Below are the code and all the weights of a small trained network. Each question names an input and a target symbol and asks about switching units off, where a switched-off unit gives its printed mean instead of its output.

import numpy as np


def w(rows, s, z=0):
    codes = np.array(rows[::2]) - 128.0
    scale = np.full(codes.shape[1], s)
    scale[-1] = z or s
    return codes * scale


def norm(h):
    return h / np.sqrt((h * h).mean(-1, keepdims=True) + 1e-5)


def f(y):
    return y / 2 * (1 + np.tanh(0.7978845608 * (y + 0.044715 * y**3)))


def softmax(a):
    e = np.exp(a - a.max(-1, keepdims=True))
    return e / e.sum(-1, keepdims=True)


def log_softmax(a):
    a = a - a.max(-1, keepdims=True)
    return a - np.log(np.exp(a).sum(-1, keepdims=True))


def net(x, mask):
    ids = ['ΣΦαβμξτ'.index(c) for c in x.split()]
    T = len(ids)
    res = E[ids] + P[:T]
    u = 0
    for l in range(2):
        q, k, v = (norm(res) @ M[l].T for M in (Q, K, V))
        z = softmax(np.where(np.tri(T) > 0, q @ k.T / 3**0.5, -1e9)) @ v
        res = res + np.where(mask[u], z, O[l][:, -1]) @ O[l][:, :-1]
        u += 1
        y = f(norm(res) @ A[l][:, :-1].T + A[l][:, -1])
        res = res + np.where(mask[u : u + 12], y, B[l][:, -1]) @ B[l][:, :-1]
        u += 12
    return log_softmax(norm(res)[-1] @ U[:, :-1].T + U[:, -1])


Q, K, V, O, A, B = {}, {}, {}, {}, {}, {}
E = w([
[147,170,50,71,105,182,53],'Σ',
[190,205,44,52,26,128,4],'Φ',
[195,162,47,133,67,98,148],'α',
[194,190,21,89,136,174,145],'β',
[92,182,95,157,97,176,129],'μ',
[125,163,117,213,212,80,38],'ξ',
[143,157,193,130,149,177,180],'τ',
],0.0022)
P = w([
[91,174,96,54,72,64,105],'0',
[108,183,103,68,86,74,125],'1',
[115,195,118,91,93,88,118],'2',
[144,188,99,108,102,105,114],'3',
[149,178,88,115,112,127,112],'4',
[153,168,84,130,118,139,108],'5',
[150,148,76,146,122,150,103],'6',
[141,127,78,156,132,161,98],'7',
[144,110,86,173,129,180,91],'8',
[141,87,100,191,137,189,72],'9',
[142,63,112,219,154,205,74],'10',
[150,40,124,232,150,212,61],'11',
[162,24,107,248,145,226,49],'12',
],0.0014)
Q[0] = w([
[157,40,178,109,132,173,216],'L0H0',
[194,125,48,146,93,217,53],'L0H0',
[136,196,92,254,154,196,40],'L0H0',
],0.0058)
K[0] = w([
[94,183,99,86,136,48,85],'L0H0',
[83,3,111,219,154,139,121],'L0H0',
[149,20,199,177,176,144,145],'L0H0',
],0.0057)
V[0] = w([
[93,93,143,170,242,3,93],'L0H0',
[237,109,190,122,154,151,125],'L0H0',
[99,128,155,219,152,173,104],'L0H0',
],0.0032)
O[0] = w([
[218,62,76,216,190,12,70,250],'L0H0',
[161,131,145,5,190,72,152,98],'L0H0',
[101,217,21,117,110,29,153,217],'L0H0',
],0.0027,0.002)
A[0] = w([
[9,77,150,156,121,93,113,128],'L0N0',
[71,111,123,57,163,138,93,71],'L0N1',
[165,123,107,114,101,158,144,149],'L0N2',
[120,41,93,154,170,24,119,47],'L0N3',
[174,123,151,126,157,170,104,135],'L0N4',
[6,38,207,2,85,141,111,3],'L0N5',
[186,127,90,77,58,114,77,185],'L0N6',
[88,92,164,47,61,181,181,18],'L0N7',
[166,129,101,132,154,137,136,135],'L0N8',
[149,90,114,181,140,89,150,80],'L0N9',
[130,144,121,98,121,82,64,104],'L0N10',
[144,49,120,148,87,105,99,59],'L0N11',
],0.0046,0.0022)
B[0] = w([
[198,221,120,105,80,76,100,100],'L0N0',
[175,85,127,172,154,120,93,82],'L0N1',
[89,111,156,133,179,109,100,153],'L0N2',
[98,212,162,87,165,166,203,239],'L0N3',
[77,143,111,141,140,58,165,139],'L0N4',
[123,125,92,90,137,63,254,123],'L0N5',
[31,108,161,119,173,121,148,253],'L0N6',
[129,111,127,123,162,115,35,134],'L0N7',
[123,103,152,134,134,86,121,185],'L0N8',
[139,96,111,133,167,155,101,180],'L0N9',
[103,84,149,149,111,111,197,186],'L0N10',
[99,118,155,173,100,137,135,124],'L0N11',
],0.0034,0.0024)
Q[1] = w([
[206,102,237,89,101,156,245],'L1H0',
[56,231,173,96,153,126,174],'L1H0',
[2,164,140,162,192,190,169],'L1H0',
],0.0064)
K[1] = w([
[70,190,174,125,104,25,104],'L1H0',
[255,204,214,233,214,99,166],'L1H0',
[226,161,84,223,214,147,95],'L1H0',
],0.0073)
V[1] = w([
[161,134,138,129,149,108,2],'L1H0',
[225,113,151,141,119,129,136],'L1H0',
[77,100,211,136,87,85,150],'L1H0',
],0.0032)
O[1] = w([
[38,122,203,13,42,254,86,218],'L1H0',
[152,112,5,20,180,134,160,4],'L1H0',
[30,147,88,214,244,152,118,8],'L1H0',
],0.0018,0.0014)
A[1] = w([
[88,165,100,140,83,144,119,129],'L1N0',
[96,188,172,101,123,137,124,124],'L1N1',
[177,26,183,159,112,195,129,138],'L1N2',
[118,63,141,112,176,123,122,184],'L1N3',
[207,114,114,127,191,205,139,137],'L1N4',
[179,102,184,1,62,191,106,2],'L1N5',
[124,126,133,100,125,144,116,105],'L1N6',
[132,172,121,122,73,102,154,104],'L1N7',
[87,74,162,90,82,136,112,127],'L1N8',
[123,80,149,59,58,203,158,61],'L1N9',
[102,144,136,111,155,159,142,117],'L1N10',
[95,117,177,144,127,173,180,78],'L1N11',
],0.0054,0.0042)
B[1] = w([
[206,153,149,65,162,110,153,246],'L1N0',
[194,56,53,87,170,104,199,215],'L1N1',
[120,84,138,54,135,134,216,64],'L1N2',
[231,98,183,123,154,146,141,207],'L1N3',
[201,165,154,46,138,55,144,122],'L1N4',
[188,169,198,174,110,109,69,120],'L1N5',
[112,141,91,161,165,108,147,70],'L1N6',
[127,85,118,162,226,101,146,102],'L1N7',
[208,173,124,168,141,119,134,148],'L1N8',
[30,52,157,240,77,116,168,122],'L1N9',
[150,110,97,129,130,50,159,141],'L1N10',
[90,171,44,91,165,116,5,85],'L1N11',
],0.0031,0.0013)
U = w([
[65,45,139,96,196,238,40,90],'Σ',
[47,81,144,54,24,36,48,167],'Φ',
[34,36,118,193,81,112,254,153],'α',
[160,122,70,11,209,82,208,209],'β',
[118,231,75,113,25,231,147,61],'μ',
[128,207,108,214,185,63,54,2],'ξ',
[237,90,255,115,81,138,167,199],'τ',
],0.0068,0.00098)

Each question gives the input, a string of symbols that net reads in full, and the target symbol t.
The units are the heads (3 rows each of Q, K, V and O) and the neurons (one row each of A and B). Each row of codes is followed by its name. A weight is (code - 128) times the scale printed after its matrix; where a second scale follows, it is the last column's (O, A, B and U).
mask holds one flag per unit, layer by layer, with each layer's heads first. A switched-off unit (its flag False) gives its mean, the last column of its rows in O or B, instead of its output. The means were averaged over made-up inputs and are rounded, as every weight is.
A unit's drop is (log p(t) with every unit on - log p(t) with that unit switched off) / (log p(t) with every unit on - log p(t) with every unit switched off).
The circuit of an input: a set's keep is (log p(t) with only the set's units on - log p(t) with every unit switched off) / (log p(t) with every unit on - log p(t) with every unit switched off). Starting from the 12 units with the biggest drops (on a tie, the unit counted first), units are removed one at a time, each time the one whose removal leaves the highest keep (on an exact tie, the one counted first), for as long as the keep stays at least 0.8.
units of the circuit, in order: the units of the circuit, biggest drop first
most important unit: the unit with the biggest drop
k most important neurons: the k neurons with the biggest drops, biggest first
top k neurons in layer l: the k neurons of layer l with the biggest drops, biggest first
input α μ β, target μ: 2 most important neurons -> L0N7, L0N3
input ξ ξ α ξ μ α α ξ β, target ξ: units of the circuit, in order -> L1N1, L0H0
input Φ ξ τ τ Σ, target Σ: most important unit -> L0N6
input α β β, target τ: top 3 neurons in layer 0 -> L0N7, L0N3, L0N10
input ξ Φ τ α Σ α ξ ξ α ξ μ, target ξ: top 2 neurons in layer 0 -> L0N3, L0N0
input μ α ξ ξ Φ, target ξ: units of the circuit, in order -> L0H0, L1H0
input β Φ β α, target τ: top 2 neurons in layer 1 -> L1N8, L1N5
input μ ξ τ ξ μ, target β: 3 most important neurons -> L1N0, L0N7, L0N6
input α β Φ, target τ: units of the circuit, in order -> L0H0, L1N5
input τ τ Φ, target β: units of the circuit, in order -> L1H0, L0H0, L1N1
input μ β ξ Σ, target Σ: 3 most important neurons -> L0N6, L0N3, L0N0
input ξ ξ ξ β ξ τ μ ξ τ ξ μ τ α, target β: top 2 neurons in layer 0 -> L0N6, L0N2
input Σ β β α, target τ: units of the circuit, in order -> L0H0, L1N5, L1N1
input α α ξ ξ α μ ξ ξ ξ Σ ξ τ μ, target β: units of the circuit, in order -> L0H0, L1N0
input ξ ξ β τ τ Φ μ Σ α α α α, target Σ: top 3 neurons in layer 0 -> L0N2, L0N6, L0N10
input ξ ξ ξ Σ α α, target α: units of the circuit, in order -> L1N4, L0N6
input ξ ξ ξ ξ Φ, target ξ: units of the circuit, in order -> L0H0
input α α ξ ξ α τ τ ξ α α τ ξ, target β: top 2 neurons in layer 0 -> L0N3, L0N10
input β ξ τ μ τ α μ μ ξ ξ ξ μ, target ξ: top 2 neurons in layer 1 -> L1N7, L1N0
input α τ α ξ Φ, target Φ: most important unit -> L0N3
input ξ α α ξ Σ μ τ τ, target β: 3 most important neurons -> L0N10, L0N7, L0N4
input τ ξ ξ α ξ μ τ α α, target α: top 3 neurons in layer 0 -> L0N3, L0N6, L0N10
input ξ ξ α α τ, target β: 2 most important neurons -> L0N10, L0N4
input β α ξ α τ α ξ ξ ξ α α α β, target τ: top 3 neurons in layer 0 -> L0N3, L0N8, L0N2
input ξ ξ Σ α α μ α, target μ: top 3 neurons in layer 0 -> L0N3, L0N10, L0N6
input α α μ α ξ τ τ Φ, target Φ: top 3 neurons in layer 0 -> L0N6, L0N3, L0N10
input α ξ ξ μ Σ τ ξ τ α α ξ τ Σ, target β: units of the circuit, in order -> L0H0
input μ α α ξ ξ α, target ξ: 3 most important neurons -> L0N3, L1N1, L1N9
